Below is a small trained network, with its code and all its weights. Each question gives an input and a target symbol and asks what happens when units are switched off, that is, made to give their printed mean instead of their output.

import numpy as np


def w(rows, s, z=0):
    codes = np.array(rows[::2]) - 128.0
    scale = np.full(codes.shape[1], s)
    scale[-1] = z or s
    return codes * scale


def norm(h):
    return h / np.sqrt((h * h).mean(-1, keepdims=True) + 1e-5)


def softmax(a):
    e = np.exp(a - a.max(-1, keepdims=True))
    return e / e.sum(-1, keepdims=True)


def log_softmax(a):
    a = a - a.max(-1, keepdims=True)
    return a - np.log(np.exp(a).sum(-1, keepdims=True))


def net(x, mask):
    ids = ['ΓΔΠΩαβεζηθλμξσψ'.index(c) for c in x.split()]
    T = len(ids)
    res = E[ids] + P[:T]
    u = 0
    for l in range(3):
        r = norm(res)
        for j in range(3):
            rows = slice(2 * j, 2 * j + 2)
            q, k, v = (r @ M[l][rows].T for M in (Q, K, V))
            z = softmax(np.where(np.tri(T) > 0, q @ k.T / 2**0.5, -1e9)) @ v
            o = O[l][rows]
            res = res + np.where(mask[u + j], z, o[:, -1]) @ o[:, :-1]
        u += 3
    return log_softmax(norm(res)[-1] @ U[:, :-1].T + U[:, -1])


Q, K, V, O = {}, {}, {}, {}
E = w([
[137,124,158,166,193,88,184,140,130,125,180,134],'Γ',
[137,95,162,176,73,127,105,153,140,130,170,149],'Δ',
[137,94,146,126,134,145,116,101,84,104,160,109],'Π',
[150,153,176,161,218,155,125,93,39,172,160,165],'Ω',
[145,101,131,85,164,117,92,148,223,120,154,154],'α',
[153,123,166,119,140,75,106,128,131,89,111,113],'β',
[101,158,168,131,249,124,159,124,78,101,83,130],'ε',
[90,91,178,188,169,138,134,97,190,149,78,97],'ζ',
[122,171,135,151,186,109,87,82,118,91,133,193],'η',
[20,81,190,168,126,128,44,96,159,157,108,100],'θ',
[113,71,182,97,149,163,81,127,213,88,87,131],'λ',
[61,146,112,163,130,144,134,182,130,50,134,114],'μ',
[173,79,134,122,163,97,155,181,132,119,161,71],'ξ',
[68,160,210,179,118,168,130,180,130,119,77,136],'σ',
[121,126,169,86,136,167,104,174,73,85,128,164],'ψ',
],0.015)
P = w([
[114,163,160,107,125,182,146,87,129,145,178,98],'0',
[183,158,159,126,127,156,109,165,135,178,100,133],'1',
[119,105,214,120,235,39,85,98,71,39,190,46],'2',
[109,157,75,203,167,163,63,180,71,98,111,89],'3',
[180,149,136,89,131,136,138,132,145,175,94,149],'4',
[89,68,221,149,193,52,99,127,98,43,200,97],'5',
[114,140,71,196,163,172,85,163,82,107,117,112],'6',
[178,134,126,90,118,131,152,125,143,168,95,169],'7',
[80,31,199,147,164,56,101,122,87,32,196,123],'8',
[122,131,67,187,161,178,93,150,90,112,125,131],'9',
[164,116,116,92,94,125,173,122,136,159,88,190],'10',
[90,6,166,136,137,71,122,123,77,19,173,151],'11',
[123,123,68,185,160,185,98,141,96,116,123,156],'12',
[172,137,109,83,112,112,144,131,144,160,80,161],'13',
],0.018)
Q[0] = w([
[133,124,201,96,94,147,167,170,210,132,83,116],'L0H0',
[81,196,73,132,131,123,122,128,67,217,74,164],'L0H0',
[175,186,93,97,102,74,180,142,128,189,107,148],'L0H1',
[126,157,1,128,105,217,76,153,113,176,84,161],'L0H1',
[92,139,176,74,86,100,146,143,127,110,169,143],'L0H2',
[115,182,10,106,92,145,128,110,133,234,68,154],'L0H2',
],0.0078)
K[0] = w([
[180,220,75,155,139,239,133,166,155,187,96,96],'L0H0',
[69,131,148,35,112,106,227,48,119,32,149,121],'L0H0',
[135,254,134,80,93,138,152,143,132,199,153,41],'L0H1',
[139,193,91,169,165,247,83,94,126,61,221,26],'L0H1',
[94,140,133,59,52,100,180,103,120,141,103,150],'L0H2',
[86,219,129,136,96,177,91,105,229,149,188,99],'L0H2',
],0.0069)
V[0] = w([
[157,166,107,115,107,155,173,109,152,94,130,140],'L0H0',
[59,140,100,73,88,83,222,59,143,95,181,135],'L0H0',
[237,143,73,159,92,224,95,165,192,50,122,160],'L0H1',
[70,52,117,175,200,177,53,90,221,86,124,104],'L0H1',
[155,133,237,143,218,112,20,153,104,105,150,168],'L0H2',
[155,127,132,167,183,86,115,141,46,121,217,2],'L0H2',
],0.0053)
O[0] = w([
[195,156,178,121,182,63,211,91,83,181,235,158,94],'L0H0',
[176,95,101,92,55,176,165,131,242,86,91,93,71],'L0H0',
[81,68,131,182,42,151,77,172,151,154,78,78,122],'L0H1',
[214,149,72,154,130,2,138,207,22,47,129,163,158],'L0H1',
[27,118,32,171,62,35,106,195,127,79,93,27,248],'L0H2',
[144,148,102,173,47,82,118,206,57,42,80,113,206],'L0H2',
],0.006,0.011)
Q[1] = w([
[133,162,145,69,104,1,113,135,137,188,42,186],'L1H0',
[128,146,143,154,142,151,140,203,86,109,155,148],'L1H0',
[151,156,32,144,127,103,110,96,129,170,50,134],'L1H1',
[136,151,102,93,102,166,178,154,164,170,133,125],'L1H1',
[161,116,162,87,135,126,144,83,133,117,173,121],'L1H2',
[91,92,185,171,198,74,124,65,111,50,182,110],'L1H2',
],0.0094)
K[1] = w([
[142,206,254,114,120,32,89,51,138,104,144,105],'L1H0',
[158,122,94,212,148,120,99,119,127,101,71,123],'L1H0',
[166,101,123,220,199,124,24,155,89,73,128,76],'L1H1',
[145,179,223,122,163,133,96,102,151,76,201,73],'L1H1',
[145,138,176,51,103,120,136,150,169,165,131,161],'L1H2',
[118,52,52,70,66,77,223,138,147,220,24,224],'L1H2',
],0.0094)
V[1] = w([
[165,173,213,186,130,75,45,199,71,131,112,120],'L1H0',
[116,159,213,92,118,100,137,105,155,142,190,150],'L1H0',
[166,90,137,108,179,136,97,2,151,67,156,92],'L1H1',
[80,173,186,79,161,97,171,179,160,101,137,167],'L1H1',
[156,153,218,119,104,174,99,112,119,71,38,212],'L1H2',
[123,124,143,79,147,172,76,212,131,152,187,182],'L1H2',
],0.0074)
O[1] = w([
[132,115,110,107,104,119,89,66,115,164,61,114,251],'L1H0',
[152,153,172,110,124,184,215,134,130,202,154,133,80],'L1H0',
[219,96,208,187,136,108,15,69,85,130,44,143,52],'L1H1',
[83,148,67,84,179,42,122,122,133,148,59,100,114],'L1H1',
[142,112,171,188,39,126,165,65,55,2,51,37,115],'L1H2',
[110,184,173,121,125,123,107,239,113,93,43,212,105],'L1H2',
],0.0081,0.015)
Q[2] = w([
[140,160,125,75,88,124,139,118,143,227,110,167],'L2H0',
[149,118,82,173,178,191,110,142,157,109,94,104],'L2H0',
[172,159,73,211,112,171,112,169,176,112,116,107],'L2H1',
[139,152,58,73,91,176,172,107,171,230,34,120],'L2H1',
[201,60,141,201,206,164,71,192,132,47,148,89],'L2H2',
[83,64,230,118,172,75,113,120,93,12,222,108],'L2H2',
],0.011)
K[2] = w([
[177,245,239,119,120,118,88,104,144,151,188,117],'L2H0',
[177,124,73,194,127,212,87,160,131,102,112,191],'L2H0',
[156,133,88,200,113,131,69,150,109,88,116,77],'L2H1',
[189,218,206,124,124,155,103,173,149,100,156,30],'L2H1',
[115,48,47,148,135,102,98,159,117,82,116,142],'L2H2',
[96,35,61,71,78,93,228,99,121,200,57,222],'L2H2',
],0.011)
V[2] = w([
[138,89,119,133,151,119,176,153,131,100,84,20],'L2H0',
[77,125,101,128,105,116,60,189,43,192,59,99],'L2H0',
[90,49,178,28,206,139,53,169,120,63,159,120],'L2H1',
[144,47,255,165,122,162,95,102,148,172,125,137],'L2H1',
[29,220,132,131,91,59,176,131,194,105,135,107],'L2H2',
[152,140,95,149,227,151,188,181,119,161,29,77],'L2H2',
],0.0092)
O[2] = w([
[104,150,247,156,131,198,128,161,174,108,92,188,176],'L2H0',
[165,142,159,70,135,162,113,95,157,215,185,176,249],'L2H0',
[54,53,108,93,105,150,142,40,17,103,129,102,112],'L2H1',
[82,107,84,141,81,143,29,128,138,110,166,181,31],'L2H1',
[111,169,76,175,38,111,92,51,137,128,144,177,157],'L2H2',
[153,17,76,129,126,183,126,158,207,81,145,124,147],'L2H2',
],0.012)
U = w([
[116,163,86,162,170,58,245,169,108,150,175,95,57],'Γ',
[217,117,119,205,59,139,57,174,170,149,204,175,188],'Δ',
[155,59,112,162,94,137,116,112,34,95,157,42,255],'Π',
[181,148,195,106,199,139,164,113,70,232,184,144,116],'Ω',
[121,117,53,60,172,111,98,173,206,187,161,128,51],'α',
[240,130,194,125,69,62,124,91,138,160,46,90,154],'β',
[74,114,150,96,205,165,183,93,121,113,47,96,99],'ε',
[154,37,126,175,159,184,120,93,204,146,99,92,183],'ζ',
[170,188,78,178,172,48,42,103,92,90,139,188,139],'η',
[98,108,155,129,111,150,56,26,155,202,135,93,116],'θ',
[109,81,154,113,196,78,43,183,78,141,38,184,109],'λ',
[86,142,64,165,98,137,146,169,159,47,108,94,140],'μ',
[177,111,175,106,169,156,163,248,149,111,165,98,137],'ξ',
[75,216,177,118,122,177,153,191,160,172,138,179,81],'σ',
[74,124,139,16,127,234,142,172,110,115,197,173,128],'ψ',
],0.012,0.0067)

Each question gives the input, a string of symbols that net reads in full, and the target symbol t.
The units are the heads (2 rows each of Q, K, V and O). Each row of codes is followed by its name. A weight is (code - 128) times the scale printed after its matrix; where a second scale follows, it is the last column's (O and U).
mask holds one flag per head, layer by layer. A switched-off head (its flag False) gives its mean, the last column of its rows in O, instead of its output. The means were averaged over made-up inputs and are rounded, as every weight is.
A unit's drop is (log p(t) with every unit on - log p(t) with that unit switched off) / (log p(t) with every unit on - log p(t) with every unit switched off).
The circuit of an input: a set's keep is (log p(t) with only the set's units on - log p(t) with every unit switched off) / (log p(t) with every unit on - log p(t) with every unit switched off). Starting from all 9 units, units are removed one at a time, each time the one whose removal leaves the highest keep (on an exact tie, the one counted first), for as long as the keep stays at least 0.8.
units of the circuit, in order: the units of the circuit, biggest drop first
most important unit: the unit with the biggest drop
which heads matter: for each layer, one digit per head in row order, 1 if its drop is at least 0.15 and else 0, layers parted by /
drop of u: that unit's drop, to one decimal
input η α Ω λ Δ μ η Ω α η θ, target Γ: units of the circuit, in order -> L2H0, L1H0, L0H0, L0H2
input Ω ψ ε Π Δ β θ Γ Π β ψ θ, target ε: most important unit -> L0H2
input θ λ Γ β β Γ, target θ: units of the circuit, in order -> L0H1, L2H2
input θ ψ Ω β Ω α, target ξ: units of the circuit, in order -> L2H2, L2H1
input Π Γ μ α β β Ω β β β β Ω, target θ: which heads matter -> 010 / 000 / 000
input β Ω ε α μ ζ, target Γ: units of the circuit, in order -> L1H1, L0H1
input η σ Π θ ξ ξ σ Γ Ω θ ξ Ω, target ψ: units of the circuit, in order -> L0H1, L1H1
input β σ Ω, target μ: units of the circuit, in order -> L1H1, L2H2, L0H2
input η ζ λ Ω σ α β η σ ζ β θ ζ α, target Γ: which heads matter -> 100 / 100 / 100
input ξ θ Π α β ε Π θ η Δ Γ η Ω η, target ε: which heads matter -> 111 / 111 / 110
input β σ Δ Ω Ω α Π Π, target σ: which heads matter -> 100 / 110 / 100
input ε η α Γ Γ Π β λ Γ α η η β Ω, target ζ: which heads matter -> 000 / 110 / 001
input ξ β Ω Ω μ ξ, target Γ: which heads matter -> 101 / 010 / 011
input Ω Π Δ Ω β λ ζ Ω ψ, target ξ: units of the circuit, in order -> L2H1
input Π Ω Ω, target ξ: which heads matter -> 000 / 000 / 001
input ε Π β ξ ξ Ω Ω Ω β ξ μ Ω, target Γ: which heads matter -> 001 / 010 / 010
input Π Γ ζ, target α: units of the circuit, in order -> L1H2, L2H2, L1H1
input Ω Π ε, target Ω: which heads matter -> 000 / 100 / 100
input Π λ λ β Π η Ω α, target λ: which heads matter -> 000 / 010 / 111
input η ψ Ω β λ Ω Γ ε ζ, target ζ: most important unit -> L2H2
input η Ω β Γ ξ, target Γ: which heads matter -> 101 / 100 / 100
input Π Ω Π β λ Δ Ω η ξ Π α Ω β Γ, target λ: which heads matter -> 101 / 110 / 111
input η Ω λ α ε Γ λ η Ω Δ Δ θ ξ μ, target Γ: which heads matter -> 101 / 111 / 100
input β Ω β Δ β Π μ β Δ β, target β: which heads matter -> 100 / 000 / 110
input Π Ω θ Π θ Π α Π α Ω ψ β, target ε: drop of L1H2 -> 0.1
input μ α μ Ω, target Ω: drop of L1H2 -> 0.0
input Π β Π ψ, target ψ: most important unit -> L2H0
input ξ Ω λ Ω Γ Ω η ε, target ε: drop of L0H0 -> 1.1
input μ Π β θ σ β η Π ζ Ω ξ Ω Ω ψ, target β: drop of L0H2 -> 0.3
